Each row is followed by its class number.
[-10  43  37  -3  48  44 -40 -17 -31  -9  45 -16 -39  29  28 -16   5  -5
 -10  -5  19 -31  40 -37 -32  11   3   4  45   7 -79  33 -39  10  -7 -21
  -6  26   6  57  11 -21]
2
[ -10   45   40    1    2   11   24    1    4    9   17   -7   13   23
  -12  -31   24  -12   -4   30   15   16  -21  -60   12   12  -21   23
    3  -21 -113   -5  -35   39    3   21   -8   71   19    2   -6   24]
3
[ -9  16  31  20 -11 -18  11  11 -19  -2   6 -14 -12  20 -18  -1  13  10
  -4  32  19 -10 -20 -58  17  38 -27  21   5 -46 -62  24 -42  86   2   6
 -11  64   9 -16  -4  12]
7
[-12  41  -5  -6  70  71 -13 -28 -31 -13  23   1 -45  -6   4 -31  -1  -7
  12   9   9 -29  68   2 -23  24  10   3  36  22 -30  37 -46 -13  16  21
  22  36  25  48  16 -35]
11
[-12  21  54  33 -12  25  17 -12 -15  16  -1  -4  13  44   4 -40  52  -3
  25  19  20  35  11 -68  14   0  24  21  -7 -20 -76   2 -37  61  15  23
 -12  32  25 -37 -18 -14]
5
[ -6  13  55  15 -14  21   5 -28  14  30   7 -25  11  16   7   2  45  -8
   8  25  34  19 -21 -74  25  18 -30   7   3 -16 -30  -8 -36  46  24  -3
  -5  60  22   4 -33  15]
2
[-10 -12  11  12 -17   0  -4  15   9   8  34 -29 -19  22  15 -22  44  20
  -1  36  38   1 -17 -39  40  16 -16  39  -6 -33 -68   8 -45  71  32  26
 -11  46  -6 -40 -12   7]
6
[-17  24   8 -20  57  46 -27 -28 -46 -24  34   0 -50  -9  -1 -14   2   1
  -5  12  39 -34  52  -1 -13  22   7  15  27   0 -70  48 -52   7 -21  25
  -4  45  28  43   5 -45]
11
[ -4  10  26   6 -36  -7  -8 -10  17  -8  21 -23 -27  21   0 -19  46  13
  14  35  24   1  -1 -49  23  24 -33  27   3 -22 -67   5 -23  66  -4  22
  -9  52  16  -3  -3   0]
2
[-21   6  40   7  -8   6  28   0  15   5  12 -23 -18  25   0  -7  31  13
   3  37  46   9  -8 -66  32  43 -18  24   3 -34 -60  10 -75  63  27  12
  11  67  21  -2 -19   1]
5
[ -9  33  34  12 -15  31  20 -11 -11  -6   8   7   6  29 -12 -29  32 -10
  15  47  26  -9  -6 -80  12  26 -29  15   6 -16 -72   0 -57  59   6  23
   0  19   6   4  -9  13]
0
[ -9  75  31   2  58  81 -17 -17 -48 -22  35   5 -23   7   2 -16   7 -45
   1  23  11 -22  25 -48 -15   6  -3  16  50  21 -85  22 -32  22   0  12
   8  28  22  46 -14 -17]
8
[-18  -3  27   2 -16  11  -1   4   9   4  15 -26 -26  23  10  -6  17  24
  -2  30  51   2 -13 -41  22  43 -21  24  14 -31 -77   9 -48  40  27   4
 -23  63  11 -14  -3  22]
1
[ -6   4  51  14 -22   3  12 -12   6  10  25 -28 -19  29 -16 -15  23  14
  18  35  43  22   0 -79  29  43  -6  21  21 -31 -87  43 -80  74 -10  13
 -21  66  10 -47 -11 -15]
7
[  5  23  22  -1 -20 -11  18   1   6  25  10 -24 -31  34   1  -3  32  15
  23  49   8  36 -17 -47  53  11 -25  48  11 -32 -80   7 -49  56  28  51
 -10  69  23 -22 -17  17]
10
[ -9  11  25  15 -21   8  12  -7  -2  30   4 -19  -1  37  12 -31  46  11
  29  46  11  27   5 -58  22  32 -32  34  12 -26 -64   7 -61  53  23  29
  -5  51  11  -7 -19  24]
8
[-11  27  20 -22  51  51  -1 -33 -55  -4  16  -7 -36   9  10  -5  -1   0
  -3  18  43 -25  50 -23   7  19  10  -7  27  12 -74  26 -57   0  28  17
  17  49  34  57 -18   0]
9
[-14  49  10 -23  61  47 -36 -30 -55  -9  40 -11 -47   2  12  -4  -6 -13
  -1  30  -5 -32  30   1   7  18   2  31  26  24 -83  36 -23  13   7  38
 -17  45  11  17  12  -9]
10
[  0  25  41  22 -10  36  20 -10  -3  -7  22 -21 -14  38 -21  -4  18  -2
  20  30  26   0   0 -68  16  19 -11   7  31 -22 -64   6 -51  77  20   9
   0  45  15 -15 -18  11]
5
[-14  80  31 -25  41  65 -31 -16 -29 -10  28  -8 -38  16  -5 -29 -12 -24
  19  26   8 -18  43  -6 -32  36  -6  36  37  22 -93  38 -37 -11  -5  47
 -18  39  24  41  17 -27]
10
[-19   1  27  24 -42  -5  -7   9  23  11  17 -27 -12  35   3 -26  50  15
  22  37  10   7   5 -36  16  41 -30  41 -31 -43 -75  22 -53  59   2  13
 -13  60  16 -21 -29  19]
3
[ -5 -14  44 -10  -8  16   5 -33 -10  21  21 -23 -13  10  -4  13  21   8
 -16  29  31 -21 -23 -66  37  55 -27  11  -3 -35 -56  24 -33  45   0  18
 -11  58  12 -12 -34   5]
7
[ 12   4  37   4 -16  12   4 -11  30  16  20 -28 -24  33 -31 -20  35  15
  10  40  32   3 -21 -58  24  32 -38  41  -3 -45 -54  22 -67  56  21  11
  -2  69  29  -7  -4   5]
6
[ -7  77  43 -16  39  57  -4 -19 -49 -34  32   2 -20  22  24 -28  10 -36
  -4  11   8 -30  45 -51 -20   4  13 -13  43  34 -87  16 -31   1  -9  -9
   5  22  24  70 -21 -10]
3
[ -2  19   7   5  10  10  -8   5  -2  23  34 -37 -28  42  10  -8  12  27
   6  35  -5  17 -23 -47  27  19 -12  19  18 -13 -61  15 -31  57  -5  19
 -20  63  -6 -27 -22   0]
7
[-12  62  24 -26  32  51 -33 -21 -28 -13  50 -22 -25  11 -15 -28  12 -12
  -9  23  -5 -42  39  -6  -3  28 -11   9  26  22 -81  33 -25   9 -10  21
   4  20  19  38   5 -37]
10
[  9  -1  -1   2  -3 -12 -13 -15  10  16   8 -28 -22  38  11   6   9  31
   8  33  24  14   8 -34  21  23 -20  36  27 -30 -91   8 -44  62  20  26
 -12  58  14 -13 -19   0]
5
[ -8  56   8 -15  35  22 -44 -40 -62  17  53  -7 -22  -2   7 -18  -5   0
  14  16  -9 -42  35 -16  14  42  14  -9  16  17 -65  36 -54   9 -28  24
   2  35  33  29 -18 -24]
7
[-12  16  21  14  -3 -16  -2 -17  -8  36  21 -18   5  28 -17 -12  53   7
 -11  40 -18   5 -23 -68  46   9 -13  17  -1 -22 -84 -15 -28  63  15  17
  -7  45  12 -34 -23  -4]
5
[-26  36   5  -2  82  45  -7 -23 -59 -49  21  15 -28  -9  -7  -4  12 -19
 -12  -4  35 -39  53 -12 -32   8  13 -11  23  28 -60  33 -36  11   4  -9
  16  31   9  60  -2 -53]
0
[  4 -10  10  -3  14  24  11 -45  15  27   3 -11  15  17   0 -47  48  12
  23  32  31  17  11 -54   6  16  -1   8 -19 -11 -34  -2 -43  53  -1  23
   0  63  10 -33 -20  -6]
6
[ -9  51  22 -12  64  50  -4 -20 -14   6  23  10 -28   6   6  -1  22 -28
  -9  11   5 -48  35  -6   3  18  -6  21  29  28 -72  16 -60 -16  26  10
  16  19  15  68   6  -5]
5
[-14   5  22 -12  64  76  -9 -36 -36 -37  35  -1 -36  -4  -9   1  16 -14
 -22   7  21 -72  44  -6 -10  12  -5   7  32  13 -62  26 -19  -4  35  -3
   8  10  11  53  -2 -14]
5
[ -5   0  47   8 -12  42  10 -21  28  25  11 -18 -23  24   4 -17  36  -6
  15  33  46  29 -19 -56  27  21 -19  51 -16 -21 -52  28 -51  39 -10  37
 -10  59  16 -13  -1   7]
8
[ -3  54  38  -5  32  60  -2 -20  -9 -22  35 -21 -28  30  18 -15   8 -24
  -8  21  30 -20  45 -51 -10  12   2   5  29  18 -84  19 -42  19   8 -14
   9  26   9  49  -3 -32]
4
[-12  16  31  14  -1   9  25 -23  17  -1  10  -1 -13  35  19 -32  38   4
  17  22  56  30  17 -87  -3  10   0   7  22 -18 -76   3 -65  64  14   0
   4  43   6  32 -12 -10]
8
[-14  33  -5 -12  72  38 -41 -30 -53  15  57  -9 -31  17   9 -30  11   9
 -20  18 -15 -58  35 -12  -8  30  -9  16  14   9 -63  39 -39  24  -7   3
  21  35  25  56   1 -29]
8
[  6  68   9 -16  33  42 -18  -9 -50 -26  40 -18 -50  36 -19 -42   5  -7
  11  23 -25 -36  36 -22  -4  43   6 -12  22  32 -93  29 -39  15 -24  22
  10  48   2  35  25  -9]
2
[  5  18  37  -4 -21 -29  11 -12  16  19   3 -30  -1  35  15 -23  47  13
  10  44  28  19  10 -63  26  13 -15  28  -8 -31 -71  14 -44  71 -10  12
   2  39  16  -9  -9 -21]
10
[-33  37  38  16 -13   3   2 -15 -11  11  16 -22 -24  32  -2  -4  28  -1
  -4  54   7  21  -8 -71  36  13 -21  31  14 -40 -64   9 -18  73   9  22
 -17  61  19 -35 -16   7]
9
[-21  63  33  -2  36  49 -30 -26 -45 -21  15  15 -55  14   6 -25   8  -7
  20  19  11 -26  20 -53 -13  18  23  -9  38  -1 -62  21 -22  -2  -4  10
  -6  17  14  61  -6 -10]
7
[-22  34  31   8  43  56 -28 -21 -41 -12  52  -3 -63  -4   5  -7   1  -2
  20   4  43 -30  33 -16   1  16  10  27  47  15 -50  63 -80   9   7  15
 -20  52  31  37   6 -23]
7
[-16  23 -24 -20  54  28 -43 -28 -22  -8  54 -12 -68  15  -4   4 -27  28
 -20  20   9 -41  29  -6   0  15   6   0  40  21 -92  15 -33  24 -29   4
 -11  42  13  30  11 -41]
4
[ -2  30  25   7 -17 -17  12   3  12   2   2  -1 -20  33   7  -9  39  -3
   0  34  -2  24 -12 -60  23  20 -17  25  34 -28 -92 -11 -20  60  13   3
 -16  58  13  -6  -8   9]
8
[  8  -2  24   0  -3  29  21 -17  37  11  16 -11 -21  19  -4  -6  37   7
  19  39  42  -1 -13 -54  25  18 -24  19  -8 -56 -53   8 -59  41  13   8
 -11  70  21  21 -42  25]
7
[ -3  57  21 -20  52  78 -44 -34 -40 -25  29  -5 -37  13  16 -30   3 -16
 -18  30  22 -40  28 -53 -11  20  13  -8  21  20 -74  22 -31  18 -16   6
  13  10  11  62  -7 -26]
11
[-24  46  16   5  41  34 -35 -26 -46 -11  51  -7 -37  -1  18 -14 -17   3
  20  11  15 -18  35 -29  -6  15  16  12  22 -11 -45  44 -41  15 -18  17
  16   0  18  29   7 -51]
10
[-14 -16  25   5   0   0  18   2  -3  32  21  -9  -9  10  -7 -12  58  12
  -8  24  26  -2  -7 -64  29  24 -19   8   5 -39 -60   1 -49  50  27  16
   6  60  15  -9 -15  -9]
9
[ -8  36  15 -22  72  82 -38 -48 -12   4  67 -26 -47   1  33   1 -24  -6
   1  19  63 -35  31 -13  -6  25   1  16  22  15 -55  42 -73   6  13  15
  -3  53  24  71  -6 -14]
11
[-14  60  25   2  42  58 -23  -3 -70 -42  18  11 -23   2   8 -12 -12 -31
  13  28  19 -32  17 -31 -20  17  -4  21  21  -3 -84  18 -32  -8  24  16
  -9  14  16  52   1   2]
0
[-14  41  -7  -9  67  20 -22 -18 -50 -32  10 -15 -34   6   8 -34  -1   7
   6  33  11  -8  52 -10 -16  13   7  20  31  32 -76  45 -46   9 -26   5
  -6  72  21  25   8 -38]
3
[  1  29  44  -6  37  81  -7  -3 -67 -55  18  -4 -49  14  27  -6   7 -19
 -17   3  48 -39  42 -48  -9  -2  24 -19  52   8 -83  20 -19  10   9 -16
   1   1  15  50  -5 -14]
1
[ -8   8  30  21   1   0  -2 -18  31  30  16  -6 -24  35 -17 -13  24  21
  17  37  31  16 -15 -67   7  26 -16  55 -10 -63 -68  32 -54  93   1  22
  -8  63  25 -26  -2 -17]
10
[ -6  77  33 -17  59  65 -18  -5 -44 -35  51   2 -38  20  12 -35   5 -29
   8  22  -8 -33  35 -19 -22  24 -11  47  27  23 -90  46 -23  17 -24  28
   5  37  17  34  14 -23]
2
[  0  11  48  -5 -10  12 -11 -20  24  44  14 -10  -3  18 -13  -5  41  -2
  -4  32  22   8 -26 -33  47  51 -21  37 -18 -44 -56  23 -38  63  19  37
   0  56  18 -28 -11  13]
6
[ -9  57   9  -5  55  35 -16 -11 -43 -56  41   5 -42 -13 -11 -32  -2 -30
  -4  17  15 -25  42 -29 -12   1  22  17  36  12 -92  50 -25   2  -7  11
  11  35  16  36   7 -43]
3
[-23  11  -6 -24  59  14 -42 -51 -25 -19  63 -12 -53   0  34  20 -16  14
 -21  -3   6 -40  45   4 -12  31 -19  25  35  10 -79  36 -25  -3  22 -10
  -6  46   5  42  16 -16]
9
[-16  59  25   5  35  68 -30  -7 -48 -30  37   6 -42   4   8 -25  14 -14
  25   9  38 -28  39 -19 -22  -3   2  14  53  26 -85  28 -27  10  -4  36
  -7  25  28  67  -8 -27]
3
[-18  35  25 -18  44  50 -36 -24 -54 -37  20 -11 -62  11  11  -4 -24  -4
   0  26  25 -32  40 -19 -23  26   9  17  27  18 -74  36 -45  -6  17   2
 -12  22  20  53   0  -1]
11
[ -5  79  12 -20  52  69 -22 -32 -38   4  58 -14 -22  18  -6 -30 -27 -22
   0  32  -3 -31  24 -45  -9  39 -11  21  33  -6 -96  31 -41 -12 -14  34
  10  49  25  23   2 -21]
9
[-39  11  32  23 -12 -15  -4  -6   2  18  34 -18 -26  28 -13 -19  29  28
  20  33  37  24   8 -73   8  33 -18  20  31 -23 -93  19 -78  88   8  16
 -16  42   2 -29   4  -8]
1
[ 12  14  25   4 -29  11  14  -1  -5   0  12 -14 -26  36  -7  -7  40  -2
   1  24 -25  11  -7 -64  25  35 -42  19  20  -7 -57   2 -13  60  25  36
   8  45  -2 -13 -12  19]
2
[-35  47  21  -1  44  41 -42  -4 -58 -19  65 -13 -32 -11  -9   0 -10 -23
 -13  30  18 -45   9 -21  -3  35 -24  34  39  -5 -87  42 -48   7  12  12
 -10  27  13  46  -9 -17]
8
[-10  23  44   3  -9  -7  25  19 -33  -5  -8 -21 -10  31   8  -8  27   2
 -12  32   1  45  -5 -76  29   9 -15  18  29 -26 -74  16 -33  55   8  16
  -9  49  -1 -26 -29   5]
7
[-15  33  21   4 -17  39  -1 -20  -1   4  40 -13 -11  25  -8 -24  18   6
  30  39  37  10 -12 -51  21  23 -18  35  11 -12 -78   9 -34  59  -7  51
 -10  60   8 -30 -24   3]
4
[ -4  31  33  -6  -8 -15   6 -15 -10  12  -4   3 -21  22  10  -2  22   1
  10  33  12  22 -27 -58  32  40  -5  24   1 -29 -79   1 -31  49   9  32
  -9  62   5 -15   0  28]
11
[-18   8  33  -8 -20 -37   2  -7   3  19  25 -39 -24  33   2 -13  14  31
 -11  34  48  10  14 -61  17  22 -26  33  20 -34 -79  30 -54  64 -21  15
   1  50  14  -6   5 -31]
4
[  -5   68   17  -26   54   61  -25  -38  -43  -39   26    9  -33   13
   -8  -15    4  -27   -9   25   10  -74   32  -27  -13   33    9   -7
   16    8 -114    7   -2    7  -24   20   16    6    5   65   -3  -15]
5
[-10  27  30  25  -9  46  -5 -26  14  43  13 -26  -1  21  -6 -12  21  -1
  19  32  40  15 -30 -45  30  41 -23  28   1 -20 -61   3 -27  63  12  43
  -9  86  28 -24  -3  15]
8
[ -16   80   46   -2   53   52  -12   -5  -71  -18   43  -12    1    7
    4  -15   11  -36   17   15   18  -28   33  -19   -8   20   -4   18
   21   42 -103   36  -55   18  -13   15   13   30   15   14    9  -16]
0
[  6  23   2 -27  52  64  -1 -38   1 -16  22  16 -50   4   6   3  -9 -10
  -9  11  38 -55  30 -11   4  14   8   6  25  19 -76  10 -56  -3 -28  17
   4  23  22  58  12 -11]
5
[  2   0  33 -12 -17  -1   3  -4  -2  11   9 -24 -28  25  12  -7  30  26
  36  44  21  40 -18 -56  27   5 -24  49  15 -27 -70  11 -38  52 -21  43
 -20  58  13 -41 -13   5]
10
[ -22   63   -6   -5   59   24  -34   -1  -41  -39   50   -6  -46   -9
  -10  -18    4  -21  -23   22    6  -63   36  -12  -14   17   -1    8
   35   45 -101   31  -16   36   -8   11    7   39    8   46   14  -39]
3
[ -6  52  18   2  47  62 -27 -18 -45 -18  69 -16 -38 -19  -3   7 -20 -22
  10  18  12 -51   7 -20   6  26 -16  18  44   5 -56  37 -34  17  -4  20
 -13  53  26  24   5 -19]
7
[ -2  73  36   2  36  48 -23  -6 -37 -24  50   0 -33  17  -1  -8  16 -36
   6  11  -9 -30  26 -32   7  29   8  21  40  20 -98  30 -43   1  32  16
  14   1   9  48  -2 -32]
5
[ 11  48  18  -8  35  46 -12 -31 -33 -30   8 -11 -45  18  16 -14  14 -16
  18   4  32 -30  66 -19 -24  13  11  -1  32  25 -62  33 -40   6  -7   9
  -1  34  17  65  16 -43]
10
[-21   2  27 -41  51  46 -52 -50 -32   0  71  -2 -50  -1  28  -5 -10  22
 -22  -3  20 -60  31 -13  -5  45   7  -1  23  -9 -52  54 -44   6 -53  -6
 -15  32  25  45  -3 -32]
7
[ 10   6  21   7 -25 -13  15 -19   7  21  28 -31 -24  33 -17  -5  24   9
  -9  36  15  -1 -18 -60  47  14 -17  33  -7 -23 -88  12 -32  75  27  33
 -12  57  16 -33   4   0]
10
[  1  28  32  -2  -6 -11   0 -30  10  38  29 -18   9  32  -1 -18  37   5
   0  34 -15  23  -9 -70  30  24 -20  32  -6 -21 -65  16 -34  86  -3  22
   5  51  17 -40 -17 -13]
10
[ -1  13   7 -31  74  40 -10 -20 -64 -15  39  -3 -15 -21 -27  -8  30 -22
 -42  17 -13 -57  29  -1  18  34  -9  11   5   9 -60  42 -36   8  -9  11
  18  49  14   2 -14 -39]
6
[-12  33  16   3  60  34  -6 -31 -20 -30  46 -20 -35   6  -8 -11  -6 -17
   0  15  19 -32  46 -40 -29  12   6  -5  10  15 -49  32 -30  18  26 -15
  19  16  11  50  17 -48]
0
[  1  49  29 -12  42  79 -16 -25 -43 -35  15  -7 -37  22  -4 -20  -5 -23
 -13  22  25 -50  41 -49 -26  28   1   0  28  17 -81  26 -29   2   0  -3
  13  20   9  60   1 -25]
4
[-23  26  24  -3  43  34 -36 -24 -51 -27  62  -9 -41  -8  -4   1  15 -11
  -5  10  35 -46  42 -11  -2  16   0  21  23   6 -77  53 -60  21   9  -6
  -8  46  26  36  -2 -27]
9
[  5   0  39  14 -12  20  12 -27  25  41  -3  -8 -26  39  29 -22  65  19
  26  17  45  15  -2 -67  31  33  11   3 -17 -46 -30   7 -34  53  14  15
  11  52  21   8 -10  -1]
1
[-17   6  44   0   6  15   4 -16  18  -5  18 -22 -14  16 -14 -18  39   0
   1  39  52 -12 -17 -53  18  27  -8  29 -11 -31 -71  17 -37  54  22  11
  -3  55  -1   0   4  12]
5
[ 13   6  30 -11 -19   6  10 -17  26  23  -3 -24 -25  36 -18  -3  26   4
   5  38  35  23  -3 -55  23  65 -29  26 -19 -25 -60  31 -51  61  31  47
  10  72  19   7 -11  -7]
0
[-14  32   3 -23  41  41 -56 -26 -10 -16  52 -27 -51   9   2 -25  -9  17
   4  36  39 -53  48  -2 -17  45 -14  14  16  -6 -79  45 -53  16   4   6
   6  40  22  73  21 -23]
9
[ -4  37  10 -26  67  50 -41 -25 -44 -12  75  -4 -44   2  14  10   3 -10
 -17  10  -2 -73  15  -9   4  33 -15  22  43   1 -94  28 -42   5   3  12
  -3  35   7  55   6 -12]
5
[  2  55  25 -11  55  54 -30 -16 -48   1  54 -14 -27  14  14 -28  12 -22
 -16  21  -5 -41  28 -44  -1  21  -5   1  37   8 -81  29 -53  30   6  -2
  20  33  14  64  14  -3]
8
[-13  10  28   8  -4  21  -2  -3   8  -8  48 -21  -7  22   1 -34  31  13
  17  46  54  -1  -1 -54  20  12 -12  31  -3 -34 -95  21 -54  81  -1  19
  -7  40  13 -23  -3 -11]
0
[-17  53  35 -19  56  67 -26 -28 -46 -21  43  -2 -42   0 -19   4   7 -39
 -35  24   4 -53  28 -43  -7  32  -7 -11  32   8 -77  27 -18  23   7   7
   2  33  11  58   5 -23]
9
